Look-ups in named tables: a row name and a column name give one cell, copied from the table.

rar =
,lozire,novaza,bapeku,rubomo,subeg,voreke,tubibed
vaz,-51,18,58,-21,19,-3,54
taz,48,3,24,1,45,44,93
zazaf,41,55,49,-31,58,18,0
gudab,86,10,14,5,-4,12,49
bidaba,0,-28,-20,53,48,21,18
nuz,57,47,1,-7,43,16,-30
siv,-1,-10,50,-20,4,-43,2
nute,40,55,71,20,-22,4,12
sozezi,38,4,64,75,27,7,6
lem,-41,24,28,33,14,39,37

subeg of sozezi is 27
lozire of siv is -1
novaza of gudab is 10
subeg of nute is -22
subeg of lem is 14
lozire of taz is 48
tubibed of taz is 93
lozire of gudab is 86
novaza of taz is 3
voreke of zazaf is 18
novaza of sozezi is 4
voreke of lem is 39
lozire of nute is 40
tubibed of gudab is 49
lozire of zazaf is 41
rubomo of sozezi is 75
rubomo of taz is 1
bapeku of sozezi is 64
Which row has the largest subeg? zazaf

bibugup
        sul  fov  dil  ludufor
guge    169  141  163      156
sek     122  130   72       50
rir     106  192  159      171
resig   112   97  144       58
taluva  186  217  203      104

What is the dil of rir in bibugup? 159
What is the sul of taluva in bibugup? 186
What is the sul of resig in bibugup? 112
What is the ludufor of taluva in bibugup? 104
What is the dil of taluva in bibugup? 203
What is the fov of taluva in bibugup? 217
What is the ludufor of guge in bibugup? 156
What is the ludufor of sek in bibugup? 50
What is the fov of guge in bibugup? 141
What is the dil of guge in bibugup? 163
What is the ludufor of rir in bibugup? 171
What is the ludufor of resig in bibugup? 58
What is the fov of resig in bibugup? 97

Table zik
,refi,gokat,sesipep,zetul,beb,mapo,betopod,ragebug
vez,37,-8,49,60,34,84,7,17
kulupiz,-16,43,-60,33,-63,-25,29,17
buvop,10,54,-42,-44,-40,-44,-16,-25
dadudar,29,84,23,38,-8,-3,61,-33
rebe,-71,-13,-43,37,-7,-34,32,40
suga,-66,-15,-45,25,60,0,-13,-32
tikazer,18,-74,34,14,60,2,49,36
merugi,-6,-14,96,-27,-13,-24,51,11
fum,92,-12,28,24,21,68,-1,20
buris,75,14,-54,19,18,-28,47,42
mig,-76,29,-22,-2,14,-31,-1,-54
ribetu,89,-6,-25,-5,-27,49,-20,-31

buvop, ragebug: -25
rebe, beb: -7
rebe, refi: -71
mig, sesipep: -22
mig, ragebug: -54
mig, refi: -76
dadudar, mapo: -3
tikazer, gokat: -74
suga, zetul: 25
buvop, refi: 10
merugi, beb: -13
dadudar, refi: 29
merugi, ragebug: 11
buris, gokat: 14
vez, zetul: 60
mig, betopod: -1
ribetu, sesipep: -25

Table veg
fields: pim, zov, mur, gekola, sotol, puvutis, fev
ril: [1.4, 2.6, 1.3, 1.8, 1.2, 2.2, 1.5]
zimuge: [3.9, 3.2, 3.8, 5.1, 5.6, 3.4, 3.9]
mem: [6.3, 6.3, 6.5, 6.0, 6.0, 6.3, 6.4]
nat: [7.0, 7.5, 6.7, 5.6, 5.5, 7.5, 6.6]
gadig: [7.3, 7.6, 6.9, 7.5, 5.8, 8.2, 8.0]

fev of gadig: 8.0
pim of nat: 7.0
gekola of gadig: 7.5
gekola of mem: 6.0
mur of nat: 6.7
pim of zimuge: 3.9
gekola of ril: 1.8
sotol of nat: 5.5
zov of ril: 2.6
fev of mem: 6.4
mur of ril: 1.3
mur of zimuge: 3.8
zov of zimuge: 3.2

Table zudo
columns: lupufo, san, bikire
duziv: [56134, 93521, 58783]
gogezi: [50354, 83619, 53894]
ragume: [54043, 43538, 38875]
fod: [58047, 82510, 51104]
berive: [76423, 79297, 68465]
perime: [80820, 40177, 52170]
lomob: [60597, 27772, 64934]
zam: [24288, 38593, 51352]
pabi: [56236, 59531, 62278]
vuvufa: [57224, 43840, 70546]
relav: [68306, 37449, 62657]
somes: [50155, 62923, 65160]

What is the lupufo of duziv in zudo? 56134
What is the lupufo of ragume in zudo? 54043
What is the lupufo of berive in zudo? 76423
What is the bikire of somes in zudo? 65160
What is the san of ragume in zudo? 43538
What is the bikire of vuvufa in zudo? 70546
What is the san of fod in zudo? 82510
What is the lupufo of vuvufa in zudo? 57224
What is the bikire of relav in zudo? 62657
What is the lupufo of perime in zudo? 80820
What is the san of relav in zudo? 37449
What is the san of duziv in zudo? 93521
What is the bikire of gogezi in zudo? 53894
What is the bikire of ragume in zudo? 38875
What is the lupufo of relav in zudo? 68306
What is the bikire of pabi in zudo? 62278
Row with the largest bikire: vuvufa

